(in the rows, 128 means zero)
Each row is followed by its class.
[161 100 149 109 139  87 183 152  76  74 150 153 134 132 152 139 153 113
  89 117 203 118  84 194 147 159 136 169 105 133 134 159 132 131 142 141
 143 117 106 132 189 123 145 178 157 143]  zitu
[170  84 125 106 119  94 170 123  77 103 133 123 139 134 166 156 124  97
 126 127 196 107  88 176 121 143 147 164 110 150 144 184 132 137 176 149
 148 131  96 144 196 111 139 173 175 157]  zev
[161  90 152 112 132  95 169 143  69  87 138 154 131 140 149 144 146 108
  88 112 202 124  83 186 126 142 141 157 105 139 137 164 131 132 153 130
 145 120  97 147 193 115 144 171 157 139]  pasaf
[155 123 115 134 108 104  90 153  64  92 126 145 122 114 155 140 126  92
 101  83 186 122 116 147 116 187 102 120 143 133 150 164 122 131 122 161
 150 213 103 101 159 144 118 150 145 123]  pasaf
[163 120 101 139  96  72 109 143  79 116 136 140 106 119 171 142 144 100
  94  97 187 125 126 160 121 203 118 122 161 116 149 178 131 125 136 151
 152 209  89 107 162 129 122 132 150 136]  meba
[166 140  93 131  99  91 117 137  87 110 125 135 127 111 165 146 134  92
  95 116 193 122 129 145 113 199 127 121 153 144 156 173 129 132 147 150
 170 223  86 116 161 138 119 119 152 147]  zuz
[173  95 138 125 147  88 147 143  87  92 147 137 139 131 144 153 132 103
 101 115 183 111  73 174 127 134 139 140 110 143 131 155 138 143 167 168
 146 133 111 138 201 115 127 191 166 177]  Tefar
[161 139  97 144  96  74 111 144  64 113 135 144 112 120 179 138 148 102
 100  88 178 125 115 168 131 218 123 128 153 112 148 160 120 126 132 157
 147 221 101  87 166 128 118 145 153 123]  zuz
[161 127 110 140 112  81 120 137  69 110 139 137 119 114 172 137 138  94
 101  89 180 109 130 154 110 200 109 126 150 121 158 175 126 142 133 160
 160 218 105  93 149 125 103 142 151 131]  Sivom
[159 131  97 136 102  95 114 132  82  99 115 139 128 104 157 146 126  90
  94 107 199 122 134 162  99 196 118 117 150 143 161 188 131 129 147 172
 178 210  86 119 157 139 119 104 151 144]  Laza
[165 100 139 112 135  81 165 159  83  86 152 149 132 130 149 146 151 114
  92 120 197 127  78 194 147 154 141 165  99 134 134 154 132 140 151 142
 136 112 104 131 191 126 143 185 160 152]  Tefar
[164 153  98 133 102  93 121 128  82  98 124 139 128 112 158 150 128  89
  87 116 196 118 143 152 111 204 129 118 145 145 161 178 129 128 150 158
 179 207  94 112 162 137 120 113 155 135]  zuz
[155 140 108 134 107  68 117 148  76 111 141 157 117 126 175 130 157 107
  92  98 187 126 122 163 139 205 115 129 153 108 144 164 127 135 117 158
 148 212  89  76 158 130 131 143 151 119]  zitu
[151 104  99 139 131  98  95 136  73  90 129 139 129 107 149 141 119  94
  98  69 182 129 103 156 104 191  94 116 150 144 145 156 131 139 130 175
 143 218 103 103 166 135 108 148 144 142]  Laza
[171  87 115 111 127  71 169 129  89  94 129 121 138 137 159 148 132 102
 111 132 202 107  85 183 133 141 137 158 110 140 150 180 135 139 174 148
 153 125  86 148 201 103 149 174 178 157]  meba
[157 121 118 134 125  94 104 143  63 105 133 144 127 107 162 140 119  85
  97  86 179 120 122 141 116 193  99 117 153 143 143 154 130 145 137 165
 150 212 107 111 162 133 112 141 146 135]  zev
[170  78 132 121 150  97 154 131  91  83 132 129 137 134 151 166 126  97
 108 101 189 112  72 180 124 130 134 136 110 150 145 166 141 137 168 168
 162 130 113 146 192 110 117 182 166 178]  Laza
[167 140 103 138 106  94 114 135  89 103 121 137 128 105 157 150 122  89
  88 105 191 121 130 140 108 191 123 111 149 142 158 175 128 135 147 167
 175 222  86 118 165 129 119 119 153 147]  zuz
[178  82 120 114 135  77 161 133  84  95 136 118 138 133 163 147 135 104
 111 114 182 106  83 174 138 139 132 154 106 141 141 176 137 137 172 165
 148 137  85 144 186 104 142 183 173 158]  meba
[173  85 128 107 141  80 157 126  94  95 131 128 139 136 159 151 126 100
 111 114 181 111  89 172 133 137 137 145  98 147 137 173 143 131 160 169
 160 130  85 139 194 104 144 181 167 159]  zitu
[164 137  99 134 101  97 115 133  85  96 119 134 125 120 157 139 134  97
  90 127 205 120 133 156 118 199 115 126 150 149 149 189 120 138 147 154
 165 207  83 102 172 144 126 135 148 148]  Gak
[163  84 124 108 127  86 163 125  89  99 134 128 130 139 171 152 135 101
 115 121 191 119  82 183 130 141 143 155 104 145 134 172 133 140 171 148
 151 126  93 136 194 111 143 178 171 159]  zev
[155 132 102 138  97  78 106 148  70 127 128 150 102 115 169 136 145 101
  96  96 187 126 137 168 114 210 124 127 146 114 151 176 127 130 127 155
 149 209  98  91 150 138 123 136 153 124]  Tefar
[147 125 106 125 124 106 101 150  61  96 126 139 112 116 157 134 124  86
 101  73 175 113 138 145 117 188 104 127 146 138 152 158 131 133 118 176
 146 208 116 111 161 146 109 146 151 119]  budi
[169  83 128 103 124 101 173 125  83  95 126 121 133 135 157 157 121  93
 117 125 198 111  93 180 118 143 141 158 110 155 144 183 136 134 177 151
 153 133  93 152 194 109 142 168 170 161]  zev
[161 127 101 136  99  65 113 144  77 121 132 146 102 133 175 137 152 102
 100 100 188 120 129 151 143 199 105 131 161 116 155 165 129 136 129 150
 139 207  91  95 148 128 127 149 147 126]  meba
[164  96 150 114 135  86 155 153  78  75 143 146 138 128 150 142 146 107
  89 115 197 113  84 189 129 148 139 163 105 136 142 157 133 136 166 141
 145 121 120 145 186 122 139 168 158 156]  dos
[169  87 126  92 128  90 165 138  85  82 129 126 135 133 153 159 130  99
 113 123 209 109  90 175 115 137 140 160 107 149 149 183 135 136 171 147
 158 133  93 156 196 111 142 176 170 154]  laz
[164  94 133 119 136  91 167 133  88  83 148 138 139 140 147 156 132 101
 106 131 210 102  83 190 142 140 139 149 110 148 139 167 137 132 156 151
 154 136 112 140 201 114 130 178 171 165]  zitu
[158 128 109 137 128  96  89 151  79  83 139 149 131 103 145 141 122  91
  92  87 197 119 114 135 110 182 101 112 153 151 142 155 128 143 136 167
 150 215 107 115 166 141 116 138 146 138]  laz
[163  99 145 118 137  88 165 150  72  83 138 148 136 142 157 148 154 114
  87 112 198 117  82 189 145 156 137 163 108 122 133 168 128 140 163 135
 138 115 111 143 188 124 136 172 154 156]  Gak
[159 142 107 135  93  98 113 137  78 109 125 143 125 115 159 141 133  98
  93 117 203 118 136 141  98 187 125 120 148 140 161 188 128 137 141 158
 173 222  87 108 165 139 127 114 158 137]  pasaf
[156 126 124 121 118 100 104 147  46 103 126 153 125 116 151 136 128  83
 101  90 193 116 124 136 106 194 104 125 161 137 157 163 129 137 128 154
 144 209  96 113 154 140 118 135 145 116]  pasaf
[159 127  99 136 102  74 109 137  64 117 121 140 110 129 165 148 138  95
 104 103 193 110 136 154 127 208 113 124 156 116 157 183 121 133 139 151
 147 215  97  97 147 135 118 135 150 137]  Gak
[147 123 106 138 130  95  95 136  67  95 119 152 131 110 157 139 121  86
  96  73 176 116 122 145 112 191  89 118 151 138 153 156 135 139 131 175
 150 204 108 112 142 141 108 134 142 135]  Laza
[165 136 101 128  97 103 128 137  79 125 121 127 136 113 160 131 123  97
  92 132 165 115 148 157 117 193 125 125 145 155 151 172 121 135 158 129
 180 223 110 122 157 145 117 107 149 143]  zev
[168 137 105 128  97  97 111 140  85  98 127 129 127 106 160 143 130  90
  81 126 197 114 140 157 101 194 127 120 147 142 159 180 125 138 155 155
 180 211 100 109 163 143 119 115 157 147]  dos
[175  85 138 123 155  93 163 139  78  90 134 122 135 144 149 163 128  97
 102 113 191 100  82 166 128 138 143 139 124 149 142 174 130 140 165 156
 143 134 105 142 193 115 120 181 166 183]  Gak
[163 107 145 114 135  79 178 147  82  81 152 161 135 135 152 136 156 112
  88 112 196 126  85 196 151 165 137 166 107 128 133 152 131 131 151 146
 144 122 106 136 197 120 144 167 154 137]  zitu
[164  97 139 112 131  89 160 154  69  84 149 150 134 135 165 145 154 106
  87 103 189 121  76 184 147 152 148 160 106 127 136 143 138 130 156 141
 133 119 102 142 191 117 144 169 158 155]  zuz
[161 124  96 142  92  74 115 143  84 118 127 136 108 115 170 139 143 102
 104  93 184 123 129 166 131 206 111 129 148 112 158 182 123 126 135 156
 151 216  93  98 149 129 121 138 152 122]  meba
[165 102 134 114 129  79 158 141  79  85 150 147 136 135 163 150 153 109
  98 112 193 120  76 188 152 158 147 159 102 134 137 146 133 135 163 142
 142 123 111 148 196 120 140 166 156 151]  zuz
[162 143  97 128 108  94 113 134  93 113 131 142 128 114 158 135 138  93
  91 122 190 117 136 144 113 190 125 126 152 142 156 175 128 150 147 159
 168 214  96 123 164 141 125 114 154 138]  budi
[161 138 104 141 102 107 111 122 103  96 127 136 136 100 149 149 112  86
 101 115 190 114 139 139 111 173 116 113 141 165 153 184 129 140 149 170
 182 220 100 126 164 137 115 116 152 157]  zev
[167  90 142 119 136 103 159 136  93  87 145 131 141 134 149 168 122 101
 114 120 198 109  68 178 143 125 141 143 111 152 135 159 130 142 167 159
 144 125 123 144 204 118 123 181 166 170]  zev
[165 136 102 128 100  73 110 141  71 104 138 138 114 117 165 139 144  96
  97 118 193 118 123 169 138 215 111 128 168 129 150 161 127 131 129 153
 144 214  94  78 156 129 123 152 143 136]  dos
[170  91 116  98 140  82 164 136  79  91 143 122 134 134 156 152 141  97
 113 133 197 102  83 178 128 147 146 163 112 146 139 167 134 139 169 159
 146 139  98 146 204 110 141 186 177 162]  budi
[161 128 110 132 104  89 116 146  68 113 134 141 104 129 176 144 147  93
  93  94 189 118 134 159 108 208 116 132 164 113 156 176 123 139 127 141
 149 206  98  88 148 127 115 138 148 119]  Sivom
[169  86 135 122 155  91 150 139  82  85 135 131 147 139 138 163 122  95
 106 118 194  98  76 181 142 129 135 137 112 160 139 164 131 138 164 161
 142 135 111 145 198 113 126 184 169 182]  Gak
[170  92 134 110 146 102 162 142  86  85 154 131 133 129 137 163 133  98
 106 126 199 105  78 178 152 129 146 145 120 157 138 153 141 137 149 164
 141 130 113 144 203 111 130 187 166 173]  budi
[158 129 113 130 133  92 108 147  53 103 142 144 129 101 152 130 137  85
  97 101 191 114 116 146 113 207 108 127 163 139 146 153 130 148 134 164
 142 218 106 106 168 135 117 144 150 129]  budi
[166  90 145 113 137  93 162 134  70  96 138 145 135 139 149 147 136 103
 101 114 195 113  76 181 126 135 139 146 115 149 139 161 135 136 156 149
 146 139 101 142 202 107 134 180 168 156]  pasaf
[161 123 113 124  98  90 107 141  67 114 120 142 103 123 159 147 135  97
 100  97 192 124 130 151 103 200 118 120 153 127 158 181 127 122 125 147
 151 216  87 102 158 128 124 136 147 127]  pasaf
[170  84 144 122 131 108 162 131  85  94 140 131 136 132 156 160 120 100
 116 117 193 105  71 169 128 124 140 144 114 149 134 170 133 141 173 157
 147 130 113 150 195 115 120 178 168 175]  zev
[167  94 151 116 138 102 181 150  76  75 140 149 129 134 152 148 145 104
  81 100 195 130  78 192 142 158 140 162 109 135 139 153 132 132 155 134
 143 114 105 155 190 116 140 175 149 147]  zuz
[157 122 102 135 127  95 111 147  67  97 129 133 135 115 143 134 110  93
  85  90 170 113 130 148 116 186  96 119 149 141 154 158 130 135 141 162
 148 210 110 111 162 141 115 134 154 127]  meba
[167  88 127 120 142  86 158 137  90  82 135 131 140 136 148 160 136 104
 105 108 195 117  71 183 135 134 134 143 117 136 143 160 140 134 166 169
 152 133 104 136 196 107 133 181 157 176]  Laza
[165 146  94 133  98  92 120 136  89 101 129 139 118 113 152 142 133  91
  90 130 207 122 147 150 102 197 125 127 148 151 155 183 127 138 144 156
 175 210  88 104 168 146 122 132 154 141]  Tefar
[162 137  92 136  90  76 106 149  68 118 130 144 100 130 186 141 152 102
 100  85 185 129 122 159 137 214 125 128 158 108 151 161 122 124 126 148
 142 216  96  86 159 132 119 144 151 121]  zuz
[165 139  99 136  95  95 112 136  97  87 136 143 128 111 154 141 131  94
  93 123 207 118 136 147 116 186 120 124 140 149 150 181 131 132 137 161
 178 214  86 107 173 141 130 123 153 149]  zitu
[164 101 149 112 145  78 159 155  89  82 149 144 136 125 145 146 153 112
  88 113 193 122  81 194 155 147 144 155 104 141 138 139 134 133 155 149
 138 116 117 138 194 117 139 168 154 155]  dos
[165  96 134 112 139  95 168 143  74  75 136 149 128 133 145 143 152 106
  96 104 205 126  83 203 139 163 131 163 110 146 142 160 136 124 161 147
 144 120 107 144 182 120 136 164 154 147]  Laza
[165 135  95 143 109  93 110 126  98  87 116 144 124 107 153 144 131  94
  87 109 202 127 120 158 110 197 105 113 146 144 157 182 128 136 147 163
 179 203  90 105 154 134 121 128 145 152]  Laza
[160 119 117 136 127  96 104 145  61  96 139 138 132 108 154 145 118  79
  92  87 181 105 131 145  93 194 104 120 149 142 155 160 129 144 141 168
 155 215 110 112 160 133 104 127 150 133]  Sivom
[168  82 122 108 133  80 157 131  92 102 139 128 138 133 172 153 134 103
 113 112 182 119  76 174 140 133 139 149 101 145 128 158 135 139 170 163
 144 133  92 132 196 108 141 189 166 164]  zev
[158 118  97 130  99  90 122 140  59 111 115 142 100 125 164 142 142  94
 105  87 201 129 128 173 121 214 109 134 163 116 162 178 126 119 129 151
 147 205  90  92 146 128 117 143 146 118]  Laza
[161 129  98 126  99  93 109 151  55 125 137 143 106 111 164 127 153  97
  97 103 191 121 131 160 122 215 131 135 162 116 152 166 124 128 132 144
 138 216 103  96 164 137 123 129 154 121]  budi
[161  94 141 114 132  89 173 140  91  91 147 148 129 129 161 145 154 114
  97 110 199 130  76 194 149 154 145 166 105 142 125 155 128 134 158 137
 133 116 110 147 196 118 142 173 150 151]  zev
[164 145  99 135  96  89 119 130 106  88 130 143 123 106 151 146 134  91
  89 123 204 125 138 152 101 203 119 119 144 155 158 187 126 133 150 155
 182 213  86 111 164 140 127 116 143 144]  laz
[152 131 110 129 126  82  95 146  79 106 133 152 127 115 166 134 133  93
  95  82 171 113 123 139 140 195  94 119 144 119 145 150 133 139 123 166
 149 205 112 112 149 141 109 141 141 130]  zitu
[164 104 133 118 137  74 157 151  88  92 151 153 132 138 156 145 156 115
  89 116 202 128  83 188 142 154 144 161 104 133 129 153 136 142 158 142
 139 115 109 146 195 125 143 175 154 153]  Tefar
[163 145  97 128 102  92 125 131  83  96 125 138 131 112 153 148 122  86
  96 127 198 115 139 144 118 196 117 123 145 154 164 171 127 136 153 159
 180 215  92 112 154 143 124 126 152 141]  zuz
[166  90 134 106 143  89 151 139  86  76 132 124 135 135 144 156 121  92
  99 126 201 100  89 183 122 130 132 142 116 151 148 161 136 135 170 158
 161 138 119 143 196 112 130 188 170 176]  dos
[168  92 144 104 124  89 156 145  76  85 153 154 132 139 157 148 152 114
  95 114 200 127  71 177 142 149 137 161 111 131 138 164 133 142 149 130
 141 122  97 138 189 122 143 178 156 147]  pasaf
[171  91 137 117 141  81 155 136  91  83 144 137 139 128 152 147 138 101
  95 119 192 107  71 182 138 132 134 145 119 141 138 154 134 144 165 155
 150 139 113 138 194 105 129 189 165 180]  dos
[165 142  97 129  97 100 113 136  85 106 121 135 122 108 163 150 133  91
  93 115 203 119 136 147 104 196 133 120 146 146 158 182 129 127 148 155
 171 217  88 117 163 138 122 113 157 142]  zuz
[154 115 114 130 121 113  97 153  70  96 120 139 121 106 151 131 116  91
  94  78 186 118 131 142  99 183 105 118 148 149 156 173 129 136 127 150
 152 213 112 119 151 145 117 132 147 129]  laz
[167  88 120 114 139  72 158 137  91 102 140 129 131 133 159 145 142 106
 114 113 186 116  80 169 131 138 146 158 109 126 138 168 135 144 160 156
 144 126  91 141 192 111 138 188 169 166]  Tefar
[173  95 116 109 131  76 160 130  80  95 134 126 136 137 166 151 133 100
 117 115 180 114  74 173 144 147 143 151 106 135 139 156 136 133 171 160
 150 131  85 134 195 105 142 182 171 159]  zuz
[168  93 125 124 151  87 156 136  95  84 147 128 138 133 147 148 134  98
 103 117 187 104  72 173 125 135 141 142 114 137 138 162 135 141 172 169
 153 141 111 145 204 109 130 190 170 180]  budi
[165 140  96 138 104  94 119 133  78  93 129 130 130 109 165 146 123  88
  93 112 198 118 129 145 111 198 119 118 149 149 156 175 129 139 144 163
 177 221  90 114 168 138 117 127 154 144]  zuz
[166  88 142 112 138 101 164 141  91  76 143 137 135 132 143 156 130  99
 101 115 209 112  81 175 117 126 140 141 119 150 146 173 136 139 164 148
 160 136 111 148 200 116 127 178 165 170]  laz
[179  90 121 104 137  79 156 138  86  88 146 125 141 142 166 149 142 101
 111 118 189 106  73 167 134 130 140 156 113 136 135 159 138 143 172 160
 142 119  90 132 190 108 145 182 164 169]  Sivom
[183  96 127 105 125  87 161 130  80  90 137 123 138 131 162 144 140  97
 108 132 187 104  80 179 132 152 140 160 114 141 146 164 135 142 182 162
 148 130  99 124 191 112 142 180 169 167]  dos
[155  88 137 114 129  87 154 134  94  92 140 138 134 138 163 160 133 105
 111 114 193 114  72 190 139 128 140 144 111 142 135 160 131 137 154 148
 145 129 119 135 203 113 128 189 163 170]  zev
[174  89 112 105 137  68 147 133  88 102 142 126 134 126 159 149 137 105
 120 126 190 110  79 165 133 141 139 156 101 143 131 164 140 145 170 163
 147 137  91 142 194 112 139 191 174 173]  Tefar
[162 122 105 130 111  74 107 147  56 115 133 138 109 133 173 141 153 101
  94 105 198 117 123 158 124 211 121 127 166 121 147 175 123 138 131 143
 136 211  91  90 162 135 126 140 149 140]  Gak
[161 141 102 127  98  89 118 139  93 106 134 148 126 106 158 138 137  97
  94 124 209 123 139 147 120 197 123 128 145 146 153 178 129 133 137 163
 171 214  84 107 165 145 129 114 155 135]  zitu
[169  91 134 124 142  84 153 144 100  85 146 137 136 133 150 159 136 107
 102 115 205 110  70 164 128 127 138 141 120 147 133 162 136 141 164 151
 145 140 104 151 201 105 132 185 160 179]  laz
[174  90 132  98 137  77 157 126  88  92 134 125 133 133 158 146 144 100
 103 131 189 113  84 185 121 152 141 156 112 139 146 172 137 141 176 143
 158 129  93 133 191 102 139 179 172 162]  dos
[162  97 141 110 141 103 172 150  68  78 149 143 130 127 146 137 150 101
  92 110 199 113  92 180 131 154 142 171 111 133 141 159 136 133 160 147
 141 124 113 155 196 119 136 175 158 149]  budi
[159 143 105 134  99 101 124 136  96 100 125 144 123 110 158 144 131  96
  84 126 209 118 138 152 107 199 120 125 144 138 155 188 124 137 136 155
 175 209  90 103 165 142 125 120 159 135]  zitu
[166 100 139 119 126  85 157 149  97  70 149 157 129 134 152 143 154 114
  91 108 204 128  78 185 136 149 138 160 107 139 131 165 132 133 160 132
 146 120 103 154 193 120 145 170 147 155]  laz
[164  89 140 117 132  90 158 133 108 102 139 136 126 137 164 166 131 111
 109 106 182 125  73 190 158 133 133 138 104 144 128 158 133 138 155 162
 149 131 115 142 197 109 122 189 157 164]  zev
[161 147 102 137 102  89 124 129  80 101 126 140 128 111 157 151 122  89
  98 126 198 109 134 146 120 196 114 119 150 154 159 171 129 136 145 163
 173 222  90 111 155 135 117 129 153 144]  zuz
[180  85 117 107 130  69 166 132  80  97 140 122 138 133 164 149 139 104
 114 126 193 108  78 171 137 140 137 158 113 142 138 168 136 139 177 157
 146 133  87 140 200 106 144 184 174 161]  meba
